Each row was made from one walk, in order. Every step used is in the known rows, and no mark comes twice. Write each row's walk.
Known rows:
reve zodasab losag pokaset koseten: [ 0.97  1.07 -0.11 -0.60 -3.83 -0.33  1.18 -2.35  1.46 -0.16  0.42 -0.97
  0.75  0.33  1.13  1.75  0.43 -0.68  1.73  0.50  0.29 -0.76  0.70 -1.17
 -2.09 -3.53 -1.96 -0.74 -0.93  3.41  0.41  1.84 -0.94  0.33  2.81  0.25
 -0.43 -1.92 -1.19 -4.11 -2.74  1.15 -1.60 -2.97 -0.05 -3.73  1.71]
koseten bivu visoni losag pokaset zodasab reve pero lifep: [ 3.56 -1.05 -0.19  0.38  1.91  2.75 -2.21 -4.91 -0.52  1.64  3.01  0.19
 -1.65 -0.90  1.20  2.51 -0.42 -1.00 -2.25  0.12  4.36 -0.91  2.92  0.71
 -3.62  1.19 -3.10 -0.33 -0.65  4.34  1.61  1.13 -4.65  2.68  2.62  2.58
  0.58  2.89 -0.60 -2.61 -1.77 -0.92 -0.90 -7.01 -0.90 -2.69  1.61]
zodasab reve losag pokaset koseten visoni: [-0.27 -1.16  2.49  0.80 -2.47 -0.80 -0.61 -1.98 -0.28  0.68  1.29  0.23
 -0.32 -0.09  0.45  0.96  1.55 -0.09 -0.09  2.56  1.64  0.83  0.51 -0.01
 -4.50 -0.47 -3.02  0.18 -1.01  5.80 -0.29  3.42  1.07  0.79  4.30 -0.26
 -1.14  0.90  0.22 -1.09 -0.60 -0.06 -1.01 -1.94  0.48 -2.04 -2.14]
bivu pokaset reve koseten visoni lifep: [ 1.76 -1.90  1.64  0.72 -2.12 -3.99  0.29  3.97  2.00 -2.13 -0.99  0.27
 -0.70 -0.46  2.40  1.82 -0.14  1.55 -2.15 -0.68  0.25  0.04  2.03 -0.87
 -3.88  2.32 -1.82  1.88 -0.47  4.94 -1.84  0.30  1.73 -0.09  4.82 -1.26
  1.06 -0.25  1.53  0.13 -0.42  1.48 -1.43  1.92 -0.02  0.74 -1.14]
bivu pokaset zodasab losag koseten lifep: [ 1.97 -0.54  0.61 -0.50  1.53 -0.19  0.50 -4.86  1.77  0.24 -0.15  0.27
 -0.16  0.33  2.79  1.42 -0.76  0.95  1.69 -0.64  2.35 -1.35  1.01 -0.55
 -4.27  2.04 -0.35 -2.45 -1.51  3.97  1.74  0.79  1.58 -0.45  0.85 -0.52
 -0.92 -0.51 -0.78 -1.41 -0.47  3.06 -1.91 -1.02  0.97 -0.59 -1.63]
zodasab bivu pokaset reve losag koseten: [ 1.77 -1.32  2.79 -0.45  0.92 -1.23  0.96 -2.37  1.25 -5.57  1.49  1.66
 -0.19  0.95  2.32  1.79 -0.84  1.47 -0.07  1.09 -0.37 -1.05  0.61 -0.92
 -1.82  2.25  0.86 -1.23 -0.74  3.08 -2.26  1.23  2.57 -1.18  1.16  0.48
 -0.27 -1.94  0.43  1.69 -3.01  0.11 -0.75 -0.55 -0.47 -1.56 -0.02]
koseten visoni losag zodasab reve pero: [-1.47 -0.26 -0.34  0.37 -0.82  2.77 -2.34 -2.74 -2.00 -4.62  1.69  0.76
 -0.97 -1.91  1.74  1.59 -1.45 -0.31 -0.88  1.69  1.58 -0.10  2.17  0.05
 -0.92 -0.28 -2.07 -0.20 -1.53  1.17 -1.98  2.16 -1.04 -0.26  3.61  0.14
 -0.25  1.10 -3.18  1.45 -1.39 -2.86 -0.01 -3.98  0.25 -3.88 -0.63]
bivu koseten zodasab reve pero visoni lifep: [ 1.81 -1.00  0.95 -1.55  0.25  0.57 -1.31 -1.31 -0.42  2.28  0.28  1.84
 -2.32 -2.97  0.82  1.05 -1.29 -0.67 -0.72 -2.46  2.96 -1.12  2.23 -0.34
 -2.40 -1.35 -3.24  1.58 -0.49  0.31 -2.83 -1.29 -2.29  2.12  5.56  1.51
 -1.40  0.91  0.55 -3.69 -1.40  1.68 -0.87 -2.00  2.25 -4.74 -0.72]
pokaset reve losag koseten: [ 1.95 -1.02  1.08 -1.43  1.01  0.17  0.88 -1.87  0.78 -5.65  1.33  1.17
  0.18  0.63  1.77  0.86 -0.94  0.33  0.44  1.01 -0.36 -0.19 -0.20 -1.16
 -0.24  1.18 -0.62  0.65 -0.71  4.01 -4.01  2.33  3.29 -2.09  1.39 -1.21
  0.24 -2.23  0.25 -2.00 -2.40  0.46 -0.36 -0.87  0.10 -3.42 -2.68]
pero zodasab reve pokaset koseten bivu visoni: [-0.65 -0.98 -0.43 -0.88  0.62  1.48 -0.86 -0.43 -1.38  4.81  2.52  1.94
 -1.01 -2.52  1.63  1.18  1.88 -1.33 -1.29  2.46  3.51 -0.72  3.26  0.54
 -2.80 -0.60 -1.88  1.07  0.02  4.58  3.71 -0.58 -2.00  1.51  3.90 -1.34
 -1.68  0.16 -0.62 -4.41  2.23  0.34 -0.75 -1.47 -0.41  0.61  1.62]
pokaset reve losag zodasab bivu visoni: [ 0.27 -2.42  2.43  1.82 -2.23  1.33 -0.64 -1.25 -0.55 -3.81  3.77  0.73
 -0.55 -1.18  2.16  1.57  0.62  1.16 -2.09  1.83  0.77  0.14  0.47 -1.23
 -3.05  3.07 -2.17 -1.48 -0.84  2.83 -1.34  0.03 -0.79 -1.32  4.48  0.78
 -1.50  1.52 -2.20 -0.81 -1.63 -1.95 -0.85  0.08 -1.07 -1.94  1.38]
pero zodasab losag koseten: [-0.28  1.86 -0.55 -2.97  1.87  1.70  1.13 -3.86 -2.51  2.02  1.09  0.43
  1.26 -0.69  2.13  0.54 -1.75  0.16  1.80  1.32  0.39 -0.97 -0.57 -1.12
 -0.01 -2.51 -0.33 -0.39 -0.68  0.76  0.68  1.09  0.29 -1.50 -1.44 -0.33
 -1.76 -2.65  0.73  0.33  0.24  1.70 -0.55 -1.56  1.04 -3.08 -0.48]
zodasab reve koseten visoni: [-3.40 -1.35  0.48  1.37 -1.88 -2.04 -0.85  1.68 -1.86  1.51  0.23  1.70
 -0.54 -0.95  0.07 -0.43 -0.76  0.52 -2.00  1.17  2.28  0.20 -0.06 -0.20
 -1.31  0.49 -2.87 -0.14 -1.18  2.70 -0.96  0.71  1.67  0.46  2.93 -0.69
 -0.72  0.20  0.77 -1.11  0.31 -0.76 -0.67 -0.72  1.17  0.27 -2.67]
zodasab losag koseten visoni: [-3.30  0.21  1.33 -0.76 -1.20 -0.92  0.33 -2.11 -1.89  0.49 -0.01 -0.27
  1.20 -0.61  2.05  0.00 -0.72  1.14  0.48  1.74  1.58 -0.35 -0.94 -1.64
 -1.52  0.38 -1.62 -0.70 -0.74  1.38  0.48  2.01  1.94 -1.67  1.39 -2.14
 -1.38 -0.03 -0.47  1.49  2.06  0.57 -0.94  0.34  0.23 -1.89 -2.17]
bivu visoni reve losag pokaset koseten: [ 1.22 -0.51  2.12  0.89 -1.19  1.35  0.41 -0.35  2.88 -0.55  2.37 -0.60
  0.97 -0.72  0.60  2.30  3.00 -1.01  0.01  0.94 -0.04  1.12  1.72  0.21
 -2.99 -1.10 -0.93  1.07 -0.97  7.37 -2.86  2.85  0.19  0.89  2.74  0.84
 -0.53  0.15 -3.67 -3.05 -3.47  0.16 -1.63 -2.01  0.13 -4.09 -0.83]
pero visoni reve losag: [-2.59 -1.86  0.65  0.48 -0.38 -0.59  0.03  0.67  0.38  2.68  1.31  0.56
  1.34 -0.33  0.01  0.72  1.03  0.44 -0.62  2.20  0.21  0.67 -0.46 -1.22
  1.13 -0.27 -0.72  0.73 -1.09  3.82 -5.06  1.73  1.14  1.10  1.79  0.25
 -0.20  0.75 -1.91 -0.72 -1.26  0.34 -0.74 -0.64  0.43 -5.36 -1.64]
reve losag pokaset koseten lifep: [ 2.38 -1.00  1.70 -0.31 -0.90 -0.40  0.27 -3.82  3.38 -1.05 -0.08  0.94
 -0.51  0.86  0.57  1.49  1.43 -0.27  1.29  0.47  1.72  0.89  0.71  0.70
 -5.10  0.24 -1.64  0.48 -0.60  6.95  0.07  0.92  2.09  0.58  3.29  0.90
 -1.28 -0.13 -1.76 -1.51 -2.60  2.27 -1.42 -2.03  1.54 -0.28 -2.89]
koseten visoni losag pokaset zodasab: [ 0.19 -2.09  0.32 -0.59 -2.24 -0.80 -0.55 -0.87  0.05 -0.20  1.53 -2.50
 -0.26  0.91  1.98  1.89  1.75  0.55  0.71  2.05  1.28  0.31  0.89  0.37
 -3.44  0.89 -1.28 -0.88 -1.15  4.49  0.26  3.08 -1.77  0.45  3.70  0.33
  0.11  4.15 -1.00 -3.00  0.17  0.20 -0.93 -3.55 -1.16 -2.00  1.22]
losag pokaset reve koseten visoni: [-2.16 -2.19  1.85  0.41 -2.71 -4.07 -0.15  3.92  1.05 -1.62  1.01 -0.64
 -0.35  0.03  1.84  0.86  0.12  0.38 -1.60  0.72  0.92 -0.37  0.16 -0.40
 -3.59  1.04 -3.01  1.06  0.20  4.55 -1.47  2.39  1.98 -0.47  4.61  0.19
 -0.34  0.41  1.41 -3.83 -0.50 -0.81 -0.91 -1.81  0.54 -0.23 -2.15]
visoni losag koseten bivu: [-3.84 -0.10 -0.67 -3.64 -0.79 -0.14  0.70 -2.99 -0.59 -3.53 -0.07  2.20
  0.05  0.26  1.44  1.29 -0.05  0.27  0.34  1.73  1.30 -0.10  1.29  0.56
 -0.37  0.58  1.57 -1.04 -0.47  3.08  1.52  1.88  1.68 -0.91 -0.45 -1.69
 -0.17  0.24 -2.29  3.34  0.43  0.18 -0.24 -2.07 -2.36  0.97 -0.21]
koseten bivu visoni reve: [-4.18 -0.80  0.65  1.14 -0.55 -0.20 -0.98  2.35 -0.04 -0.14  1.26  0.16
  0.67 -2.14  0.88  1.10  2.01 -0.63 -2.19  1.20  1.43  0.11  1.51 -0.02
 -1.78  0.99 -0.26 -0.99 -0.42  3.77  0.67  1.10 -0.01  0.76  1.61 -0.49
 -1.23  2.25 -1.88 -0.33  1.50 -1.11 -0.63 -0.54 -1.61 -0.89  0.15]
bivu pokaset zodasab reve losag koseten lifep: [ 4.34 -2.08  0.91 -0.04  3.47 -0.16 -0.15 -5.85  1.48 -1.49  0.39  2.20
 -1.43  0.37  1.95  1.62 -0.44  0.58  0.43  0.64  3.09 -0.65  0.82  0.29
 -4.14  2.50 -0.89 -2.00 -2.06  6.85 -0.95  1.47  2.45 -0.54  2.02  0.16
 -0.72 -0.05  0.31 -1.31 -2.24  2.90 -1.52 -2.70  1.72 -0.49 -3.64]
pokaset reve zodasab losag koseten lifep: [ 0.86 -0.75  0.03 -1.31  0.17 -2.06  0.46 -3.22  0.28 -4.15 -1.06  1.15
  0.20 -0.06  2.98  0.87 -2.17  0.51  1.62  0.63  2.13 -2.05 -0.48 -2.58
 -2.94  0.64 -2.95 -1.69 -1.40  3.64 -0.08  0.69  3.18 -1.88  4.02 -1.32
 -1.82 -1.86  1.15 -3.52 -0.83  2.30 -1.57 -1.90  1.00 -2.93 -2.32]
pero zodasab losag pokaset: [-0.29  1.09  0.35 -1.59  0.40  1.89  0.40 -3.33 -0.61  4.36  1.39 -2.08
  1.19 -0.15  1.45  1.70 -0.55 -0.18  1.41  1.56 -0.28 -0.52 -1.04 -0.79
 -2.71 -2.93 -1.13  0.00 -0.05  1.60  2.88  2.19 -2.28 -0.37  0.07  1.80
 -1.48 -0.33  0.75  1.32 -0.24  1.79 -0.57 -4.19  0.75 -1.18  2.68]
koseten visoni reve losag: [-2.72 -1.67  1.22  1.78 -1.49 -0.50 -0.54  1.27 -0.19 -1.18  0.50 -0.01
  1.29 -0.23  0.78  0.97  1.06  0.86 -1.21  3.43  0.57  1.80 -0.65 -1.07
 -0.19  0.60 -1.51  0.56 -1.58  5.16 -3.61  1.95  2.33 -0.30  2.87 -1.58
 -0.56  0.84 -1.31  0.75  0.03  0.04 -0.48  0.45  0.24 -4.23 -2.58]
pero visoni koseten lifep: [-1.44 -1.57  0.70 -1.21  0.04 -4.02  0.97 -0.26  0.95  5.71 -0.68  1.84
 -0.93 -0.48  0.95  0.55  0.13  0.87  1.37  0.13  2.02 -0.10  1.57 -0.60
 -2.23  1.08 -1.55  0.44 -0.42  2.37 -1.13 -1.89  1.87  1.67  3.55  0.55
 -2.65  1.43 -1.42 -3.27  0.81  2.23 -1.20 -0.90  1.21  0.64 -3.33]
bivu pokaset reve zodasab losag koseten visoni: [-0.69 -1.20  1.34 -0.98 -0.53 -3.56  0.83  0.10 -0.19 -1.53  0.04 -0.38
  0.82 -0.41  3.92  1.56 -0.49  1.41 -0.38  1.95  1.76 -2.40  0.58 -2.86
 -2.39  0.24 -2.15 -1.08 -0.83  3.20  0.18  3.07  1.90 -2.51  4.03 -2.40
 -0.56 -1.40  2.00 -3.39  0.85  1.30 -1.74 -0.76 -0.32 -3.10 -0.90]
zodasab reve losag pokaset koseten bivu visoni: [-1.03 -1.42  1.90  0.15 -1.75  2.17 -0.65 -3.51  1.08  1.03  2.69  1.49
 -0.47 -1.37  0.14  1.71  2.69 -0.83 -2.11  1.61  2.90  0.48  1.87  0.29
 -4.89  0.61 -1.82 -0.55 -0.53  7.05  2.40  2.54 -0.78  0.71  3.47 -0.06
 -0.97  1.54 -2.58 -2.33 -0.94  0.20 -1.23 -3.23 -1.35  0.77  0.56]
losag zodasab bivu koseten: [-1.81  0.60  1.47  0.15 -2.41 -0.72  0.68 -0.64 -0.83 -1.38  1.62  1.01
 -1.97 -0.91  2.18  0.77 -1.19  0.24  0.03 -1.13  1.58 -0.58  0.64  1.09
 -2.56 -0.11 -0.61 -2.52 -0.78 -1.40 -2.11 -2.55 -1.29 -0.51  0.81  2.26
 -1.71 -1.28 -0.34  0.70 -2.75 -1.26 -0.34  0.92  0.83 -1.47  0.33]
losag zodasab reve pokaset: [ 1.57 -0.92 -1.43  1.25  0.81  1.20 -0.52 -1.60 -0.65 -0.51  0.83  0.18
 -1.81 -0.92  2.03  1.72 -2.09 -1.07  0.98  1.78  0.01 -0.25  0.30  0.24
  0.06  0.09 -1.80  0.97 -0.86  1.81 -1.72  0.79 -0.63 -0.49  2.69 -0.92
  0.62 -0.66 -0.80  3.24 -1.02 -0.78 -0.08 -2.38  1.10 -0.34  0.48]
pero visoni losag koseten bivu pokaset: [-3.46 -1.49  0.67 -4.06  1.42 -2.31  1.28 -1.82  1.35  3.10  0.47  2.01
  0.08 -0.03  1.89  2.07  1.51  0.94 -0.64  0.96  1.82 -1.79  2.81  0.47
 -1.46  0.88  2.78 -0.71  0.39  3.10  1.89  2.82  0.44  0.06 -0.65 -0.34
  0.53  0.81 -1.92  2.43  0.54  1.34 -1.32 -2.13 -2.10  1.86  0.58]
bivu visoni losag koseten lifep: [ 0.16 -1.47  0.95 -2.34  3.13  0.72  0.19 -3.64  0.85 -0.92 -0.52  1.88
  0.30 -0.95  1.58  1.18  0.73  0.71  0.84  0.34  2.69 -0.26  1.31 -0.10
 -2.79  2.36 -0.12  0.09 -1.08  4.55  0.45  0.45  1.93 -1.38  1.83 -0.59
 -1.53  1.71 -3.86  0.72 -0.32  2.07 -1.70 -1.61  0.52  0.85 -2.57]
koseten bivu pokaset reve losag zodasab: [ 0.40 -2.28  0.53 -0.30 -1.81  0.60  0.42 -1.26  2.15 -4.51  2.59  0.98
 -1.15  0.40  2.96  2.97  0.38  0.52 -1.92  1.94  0.00  0.19  1.80 -0.10
 -2.95  2.01 -0.63 -0.65 -0.30  5.82 -0.30  3.47  1.15 -2.27  2.37 -1.60
  1.06 -1.37 -0.49 -0.33 -1.59 -0.14 -0.50 -0.92 -1.78 -0.62 -0.49]

Which walk is each row?
[ 1.84 -0.58  0.52 -0.95 -2.80 -3.74  0.60 -0.64 -1.34 -5.18 -1.53 -0.36
  0.28 -0.84  3.81  1.50 -1.69  1.31  0.10  1.47  1.04 -0.95 -0.38 -3.33
 -2.80  0.31 -3.86  0.04 -1.37  4.03 -2.20  1.26  1.83 -2.22  6.37 -2.55
 -0.59 -0.23  2.41 -0.13  0.58  2.06 -1.45  0.22 -0.21 -4.08 -1.17]	pokaset reve zodasab losag koseten visoni lifep
[ 3.52 -0.49  0.81  0.33  1.83  0.91 -1.55 -2.86 -0.82  2.99  2.09 -0.54
 -2.04 -0.52  1.93  1.86 -1.54 -0.61 -0.77 -0.91  4.57 -1.05  2.54  0.80
 -3.91  0.00 -4.09  0.42 -1.31  2.72 -1.86  0.43 -3.74  2.44  2.97  2.58
  0.42  0.94  1.54 -4.52 -2.73 -0.36 -0.97 -5.08  1.38 -5.61 -0.90]	bivu koseten visoni losag pokaset zodasab reve pero lifep
[-2.95 -0.82  0.43 -3.88  1.75 -1.14  0.41 -2.45  2.27  0.07  0.91  2.01
 -0.12 -0.72  2.25  2.43  0.90  0.40 -1.40  0.27  2.52 -2.18  3.76  0.60
 -0.67  0.28  2.82 -0.04  0.67  2.41  0.53  2.06 -0.27  0.28  0.19  0.74
  0.80  0.36 -3.65  1.07 -0.90  0.31 -0.98 -3.93 -1.38  0.28  0.77]	reve pero visoni losag koseten bivu pokaset
[ 0.77 -1.26  1.42  1.16 -0.17 -0.03  0.05 -2.14 -0.67 -4.64  2.84  0.82
  0.37 -0.73  2.23  1.51  0.66  0.61 -0.55  2.06  1.44  0.26  0.02 -0.51
 -0.79  1.53 -0.39 -2.37 -2.23  5.40 -4.98  0.40  0.95 -0.29  2.36  1.08
 -1.62  1.35 -2.51 -1.25 -2.69 -0.72 -1.16 -1.37  0.02 -5.47 -1.12]	pokaset zodasab bivu visoni reve losag koseten
[ 0.32 -0.38 -0.55  0.89  0.45  1.84  0.37 -1.29  0.35 -0.19  2.00 -1.63
  1.11 -1.35  3.55  1.88 -0.59 -0.31  1.53  1.03  0.93 -0.75  0.82 -1.59
 -0.08  0.77 -1.07 -0.23 -2.05  4.24 -2.81  1.07 -0.20 -0.26  2.45 -1.87
 -0.14 -0.17 -3.73 -3.09 -0.62  0.66 -1.65 -1.32  0.28 -5.53  0.69]	bivu visoni reve pokaset zodasab losag koseten
[ 2.06  0.85  0.91 -1.82 -0.39 -0.51 -0.72 -1.43 -1.95 -4.33  0.33 -0.49
  0.23 -1.91  4.24  1.52 -2.14  0.67  0.00  1.07  1.12 -0.88  1.07 -2.19
 -3.27 -0.52 -3.13  1.70 -0.52  2.63 -1.76  0.54  0.58 -1.12  5.10 -0.80
 -1.46 -0.77  1.79  0.01  0.89  1.04 -0.58 -0.75  0.98 -5.21 -1.15]	pokaset reve pero zodasab losag koseten visoni lifep
[-3.18 -1.28 -0.96 -0.92 -1.45  0.80  0.44 -1.41  1.18 -0.37  1.12  2.97
 -1.19 -0.29  1.45  3.05 -0.43  0.47 -1.89  0.81  0.97 -0.16  3.37  1.26
 -1.89  0.78  0.98 -1.50 -1.48  5.05  1.70  2.65  0.20 -0.10  0.06 -0.86
  1.34 -1.28 -2.79  3.32 -2.29 -0.15 -1.15 -2.96 -1.79  2.82  1.03]	visoni losag zodasab reve koseten bivu pokaset
[-0.63 -2.33  3.82  0.09 -0.40 -3.53  0.23 -0.75 -0.07 -3.86  1.23  1.15
 -0.11  0.42  3.01  1.39  0.21  2.22 -1.19  2.70  1.37 -0.81  0.35 -1.19
 -3.40  2.97 -0.68 -1.20 -0.54  3.74 -1.15  1.73  2.99 -1.43  3.55 -0.47
 -1.21  0.13  1.29  1.57 -0.13 -0.23 -0.97  0.48 -0.41 -1.17 -1.46]	zodasab bivu pokaset reve losag koseten visoni
[-0.93 -2.12  2.77 -1.00 -2.96 -2.77 -0.65 -0.03 -0.17 -1.32  2.63  1.09
 -2.06 -0.78  1.94  2.34 -0.99  0.41  0.85  0.68  0.37 -1.27  2.32 -0.84
 -2.79 -0.25 -2.59 -0.76  0.28  0.06 -0.48 -0.59 -0.85  2.84  7.24  3.19
 -4.28  2.17  0.07 -4.90 -1.13 -1.40 -0.54 -4.99  0.02 -3.89  1.86]	losag pokaset reve pero visoni koseten zodasab bivu
[ 2.16  0.36  1.09 -2.12  4.09  0.76 -0.43 -3.74  1.35 -1.86  0.78  0.91
  0.10 -1.02  3.86  1.90 -2.02  0.23  1.01 -0.34  2.01 -2.60  2.26 -1.13
 -4.23  0.19 -0.92 -0.12 -0.35  2.83  1.42  0.56  1.55 -0.79  1.96  0.68
 -1.89 -2.93  0.57 -2.67 -1.00  2.06 -1.19 -2.89  2.04 -2.58 -1.40]	bivu pokaset reve pero zodasab losag koseten lifep
[ 4.82 -0.87  1.68  0.17  1.09  2.90 -0.38 -1.89  1.28  2.79  2.91 -0.50
 -0.81 -1.18  2.13  3.21 -1.84 -0.30 -0.23 -1.20  1.22 -0.57  3.06 -1.95
 -3.06  0.25 -5.06  2.38 -0.08  2.93  0.87  0.54 -2.35  1.54  4.96  0.54
 -1.54 -0.56 -0.15 -7.91 -1.53  0.79 -1.52 -4.63  0.43 -5.59  0.33]	bivu visoni koseten zodasab losag pokaset reve pero lifep
[-5.97 -2.75  0.25 -2.72 -3.88 -2.89  0.34  1.63  1.60  0.41  1.70  1.38
 -0.26  0.48  1.26  1.72  0.46  0.24 -1.36  0.98  1.23 -0.94  1.81 -0.16
 -2.64  1.01 -0.99  0.37  0.19  5.11  0.18  2.83  0.80  1.33  3.42  0.43
  0.41  0.99 -1.53 -2.80 -1.06 -0.47 -1.03 -4.08 -2.18  0.49  1.07]	pero visoni losag pokaset reve koseten bivu
[ 0.40 -0.59  0.34 -2.73  3.70  0.22  0.54 -4.31 -0.48  1.44  1.44  3.03
 -0.74 -0.48  1.98  2.26  0.09  0.15 -1.48  2.61  2.26 -1.05  1.51  0.72
 -2.27 -0.66  1.10 -1.10 -0.36  5.36  2.39  2.57  0.72 -1.09 -0.75 -0.04
 -0.72 -1.77  2.00  2.39 -0.34  2.13 -0.48 -3.51 -0.15  1.57 -0.55]	pero zodasab reve losag koseten bivu pokaset
[ 0.37  0.36  1.54 -0.24 -4.19  1.44  0.23 -3.19  1.83  0.31  0.35 -0.58
  0.28 -1.58  1.53  2.48  1.56 -0.03 -0.74 -0.40  1.27  0.67  1.90 -0.83
 -6.05  0.56 -1.75  0.27 -0.41  5.63  3.15  0.83 -1.76  0.72  3.95 -0.68
 -0.50  1.70 -3.03  2.02  0.06  2.02 -1.79 -0.62 -1.90  0.88  2.67]	zodasab losag pokaset koseten bivu visoni lifep
[ 0.03 -1.91  1.62  1.11 -1.94 -1.28 -0.06  0.83  1.65 -0.24  2.37 -2.36
 -0.55  0.04  2.69  2.12  1.68 -0.19 -0.39  1.19  2.40  0.68  0.28  0.48
 -4.09  0.02 -2.37 -0.67 -1.77  6.95 -4.55  2.32 -0.57  0.08  4.22  1.00
 -0.46  1.71 -0.18 -6.37 -2.33  0.89 -1.11 -2.56  1.07 -5.58 -1.75]	bivu koseten visoni reve losag pokaset zodasab
[ 5.61  0.32 -0.54  0.13  3.95 -0.43 -1.10 -4.57 -0.43 -0.10  1.92  1.77
 -2.58 -0.32  2.07  1.76 -2.12 -1.03 -1.94 -1.12  4.07 -2.23  2.97  1.30
 -2.30  0.70 -1.49 -1.44 -0.13  2.76  0.39  0.39 -1.86  2.06 -0.22  2.13
  0.88 -0.94  3.19 -1.76 -1.89 -0.59 -0.56 -4.74  0.39 -2.59 -1.54]	losag koseten bivu pokaset zodasab reve pero lifep
[-2.24  0.10  0.14  1.35 -3.45 -1.93  0.59  1.61  0.33  1.28 -0.26 -0.57
  1.86 -0.71  2.29  2.00  0.83  0.70  0.16  2.06  0.93 -0.98  1.94 -2.48
 -1.22 -2.34 -1.84 -1.53 -2.21  3.91 -0.17  1.92  0.49  0.60  3.70 -2.36
 -0.59 -2.00 -0.77 -3.89 -0.22  1.02 -2.17  0.39 -0.53 -5.99  0.81]	bivu pokaset koseten visoni reve zodasab losag
[ 0.11 -1.43  3.51  1.97 -1.58 -0.96 -0.65 -2.50  2.30 -1.71  1.15  1.02
  0.03 -0.58  1.09  2.07  2.21  0.08  0.35  1.27  2.09  0.72  1.15  0.30
 -6.45  1.35 -1.82 -1.38 -1.43  7.39 -0.53 -0.10  1.44  1.94  4.84  2.46
 -3.23  1.96 -3.21  0.39 -2.71  0.42 -2.02 -1.70  0.93 -1.83 -1.24]	zodasab bivu visoni reve losag pokaset koseten lifep
[ 4.01 -0.14  1.71 -0.52  1.26  2.82 -0.72 -2.02  1.33  1.86  2.19 -0.64
 -1.36 -0.47  2.03  2.17 -2.91 -0.90  0.07 -2.76  2.14 -1.54  1.93 -0.87
 -3.71 -0.81 -4.83  1.72  0.19  0.91  0.56  0.43 -2.46  1.40  3.09  1.31
 -0.64 -2.64  2.72 -7.29 -2.70  0.94 -1.06 -3.57  1.62 -6.86 -0.04]	bivu koseten zodasab losag pokaset reve pero lifep
[-2.33  0.17  2.28  1.00 -1.13 -3.99 -0.55  3.63 -2.28  2.06  1.46  0.50
  0.39 -1.10  2.33  1.31  1.91  0.52 -0.01  2.84  0.71 -0.60  2.88  0.53
 -3.54 -1.41 -0.36 -1.65 -0.89  2.81  0.45  0.26  0.46  2.79  2.42  1.03
 -3.17  0.06  2.26  0.24  1.41 -1.39 -1.04  1.55  0.03 -4.02 -0.26]	pero zodasab bivu pokaset koseten visoni reve
[-0.81 -2.00  2.67 -2.24  2.16 -2.78 -0.71 -2.95  1.56 -3.28  0.52  2.41
 -0.64 -0.33  3.00  1.85 -0.85  1.40  0.76 -0.09  2.39 -2.93  3.12 -0.60
 -4.00  2.92  0.49 -1.15 -0.43  1.80 -0.85 -0.10  1.73  1.31  3.67  2.50
 -1.69  1.01 -2.17  0.78 -1.99 -0.08 -1.54 -2.89  0.25 -1.74 -0.26]	zodasab bivu pokaset reve pero visoni losag koseten lifep
[-1.69 -2.03  3.22  0.94 -3.68 -2.50 -0.13 -0.90  0.06  0.29  2.07 -0.83
 -1.35  0.19  2.54  1.16  1.07  1.31 -1.11  1.46  3.96  0.19 -0.37  0.31
 -5.14  1.26 -2.49 -1.96 -1.15  3.56 -1.83 -0.81 -1.20  0.03  4.96  1.92
 -1.85  2.16  0.40 -3.47 -1.36  0.41 -0.89 -0.96  0.86 -2.27  0.05]	reve losag pokaset zodasab bivu koseten visoni
[-2.59 -1.45  3.21 -2.19 -1.18 -1.97 -0.32  1.47 -1.58  0.24  2.29 -0.86
 -0.52 -0.16  3.36  1.92  0.09  0.89  0.87  1.93  1.08 -1.37  1.58 -0.34
 -5.98  0.15 -1.98 -0.43 -0.52  1.86  0.82  1.14 -1.24  0.48  4.51  1.96
 -2.54  1.01  2.65 -2.07 -0.24 -0.42 -0.62 -2.27 -0.59 -2.65  2.56]	pero zodasab bivu koseten visoni losag pokaset reve
[-3.53 -0.83  1.80 -1.37 -2.78 -0.20 -0.41  0.15 -0.34 -2.37  3.25  1.18
 -1.62 -1.45  3.14  1.42 -1.39  0.43 -0.05 -1.15  1.84 -2.00  3.17 -0.19
 -2.38  0.46 -1.22 -1.07 -0.84 -1.76 -4.41 -1.54 -2.06  1.05  3.93  2.75
 -1.16 -0.56 -2.63 -3.63 -3.71 -2.70 -0.60 -1.06 -0.09 -5.95  1.72]	pokaset reve pero visoni losag zodasab bivu koseten
[-3.67 -1.10  1.09  2.14 -2.24 -3.15 -0.12  3.40 -0.47 -1.24  0.86 -0.61
 -1.25 -1.50  4.24  2.12 -0.84 -0.02  0.35  2.24  1.52 -0.07  0.77  0.40
 -1.60  0.47 -1.81  0.16 -1.16  2.19 -4.30 -1.52  0.25  0.09  4.82 -0.21
 -1.48  0.02 -1.31  2.82 -0.44 -1.66 -0.64  0.78  1.38 -3.37 -0.35]	losag zodasab bivu koseten visoni reve pokaset
